Below is a small trained network, with its code and all its weights. Each question gives an input and a class and asks what happens when units are switched off, that is, made to give their printed mean instead of their output.

import numpy as np


def w(rows, s, z=0):
    codes = np.array(rows[::2]) - 128.0
    scale = np.full(codes.shape[1], s)
    scale[-1] = z or s
    return codes * scale


def f(y):
    return np.maximum(y, 0)


def log_softmax(a):
    a = a - a.max(-1, keepdims=True)
    return a - np.log(np.exp(a).sum(-1, keepdims=True))


def net(x, mask):
    res = np.array(x, float).reshape(1, 5) / 4 @ E
    y = f(res @ A[0][:, :-1].T + A[0][:, -1])
    res = res + np.where(mask, y, B[0][:, -1]) @ B[0][:, :-1]
    return log_softmax(res[-1] @ U[:, :-1].T + U[:, -1])


A, B = {}, {}
E = w([
[123,103,126,124,79,171,1],'x0',
[24,214,131,158,66,144,135],'x1',
[66,54,93,148,56,39,129],'x2',
[144,76,96,195,59,205,186],'x3',
[49,95,73,110,206,171,139],'x4',
],0.0087)
A[0] = w([
[122,114,119,165,116,112,128,117],'n1',
[141,146,128,131,173,74,252,77],'n2',
[166,212,142,132,162,205,128,82],'n3',
[146,141,148,138,137,147,125,85],'n4',
[142,104,117,140,82,182,178,113],'n5',
[51,75,97,105,208,172,124,103],'n6',
[149,82,152,148,89,194,164,66],'n7',
[205,176,168,125,56,79,126,122],'n8',
[188,145,138,125,170,183,117,124],'n9',
[84,178,124,133,106,137,137,1],'n10',
[55,227,131,147,72,138,134,64],'n11',
[135,104,131,143,128,167,22,73],'n12',
[132,33,120,126,125,60,125,76],'n13',
[108,121,113,120,101,97,135,32],'n14',
[162,97,110,148,122,140,148,73],'n15',
[183,147,130,130,94,93,118,26],'n16',
[114,166,153,98,190,51,76,99],'n17',
[79,95,120,145,90,60,126,77],'n18',
[219,30,125,115,178,99,119,58],'n19',
[140,140,147,111,144,70,100,110],'n20',
[121,99,124,106,96,164,43,94],'n21',
],0.016,0.0054)
B[0] = w([
[105,129,110,107,123,112,137,154],'n1',
[170,136,187,122,45,41,62,240],'n2',
[94,92,128,47,171,96,159,233],'n3',
[108,112,123,107,135,121,109,152],'n4',
[148,142,38,134,121,128,131,196],'n5',
[93,135,140,248,191,99,159,231],'n6',
[131,144,40,112,125,133,93,192],'n7',
[83,118,138,235,182,96,176,225],'n8',
[80,127,136,64,151,142,191,220],'n9',
[155,121,178,121,173,161,48,163],'n10',
[154,129,179,131,106,241,134,224],'n11',
[156,140,174,126,74,62,85,206],'n12',
[101,115,139,55,170,136,178,210],'n13',
[123,119,149,83,184,114,93,150],'n14',
[133,113,83,132,118,149,89,165],'n15',
[118,155,158,157,219,81,82,166],'n16',
[158,130,6,120,94,158,121,224],'n17',
[98,115,123,48,162,116,189,199],'n18',
[148,139,195,152,107,250,106,251],'n19',
[115,117,58,135,99,157,113,183],'n20',
[168,145,160,119,82,61,124,203],'n21',
],0.026,0.013)
U = w([
[121,168,180,99,144,232,112,174],'0',
[50,133,131,13,168,111,164,74],'1',
[139,177,157,97,69,48,111,158],'2',
[55,172,118,201,196,104,145,108],'3',
[121,175,2,99,134,151,94,24],'4',
[80,160,118,133,57,131,211,255],'5',
],0.0081,0.0033)

Each question gives the input, the list of numbers given to net, and the class t.
The units are the neurons (one row each of A and B). Each row of codes is followed by its name. A weight is (code - 128) times the scale printed after its matrix; where a second scale follows, it is the last column's (A, B and U).
mask holds one flag per neuron, in row order. A switched-off neuron (its flag False) gives its mean, the last column of its row in B, instead of its output. The means were averaged over made-up inputs and are rounded, as every weight is.
A unit's drop is (log p(t) with every unit on - log p(t) with that unit switched off) / (log p(t) with every unit on - log p(t) with every unit switched off).
The circuit of an input: a set's keep is (log p(t) with only the set's units on - log p(t) with every unit switched off) / (log p(t) with every unit on - log p(t) with every unit switched off). Starting from the 12 units with the biggest drops (on a tie, the unit counted first), units are removed one at a time, each time the one whose removal leaves the highest keep (on an exact tie, the one counted first), for as long as the keep stays at least 0.8.
circuit, biggest first: the units of the circuit, biggest drop first
k most important neurons: the k neurons with the biggest drops, biggest first
drop when u is switched off: that unit's drop, to one decimal
input [0,1,-3,-2,-5], class 3: circuit, biggest first : [n8]
input [-7,5,-6,-1,-1], class 2: 2 most important neurons : [n2, n19]
input [-8,6,-8,-7,-8], class 1: 2 most important neurons : [n3, n6]
input [3,-6,5,7,5], class 4: 3 most important neurons : [n7, n5, n11]
input [5,-4,-8,-1,-8], class 1: 3 most important neurons : [n3, n9, n6]
input [-5,0,-4,0,-5], class 2: 4 most important neurons : [n2, n6, n13, n18]
input [6,1,-5,-7,6], class 4: 3 most important neurons : [n17, n2, n8]
input [6,7,4,3,2], class 0: 3 most important neurons : [n11, n2, n10]
input [-7,-7,1,-8,3], class 4: 2 most important neurons : [n17, n20]
input [-4,-7,0,1,-8], class 3: 2 most important neurons : [n8, n11]
input [7,2,-7,7,-8], class 3: 4 most important neurons : [n8, n2, n13, n18]
input [-6,-3,-3,5,5], class 2: drop when n8 is switched off : 0.4
input [3,3,-4,2,-1], class 1: drop when n2 is switched off : 1.0
input [-1,-4,1,-4,-8], class 3: drop when n19 is switched off : 0.0
input [-3,5,2,-3,-1], class 0: circuit, biggest first : [n11]
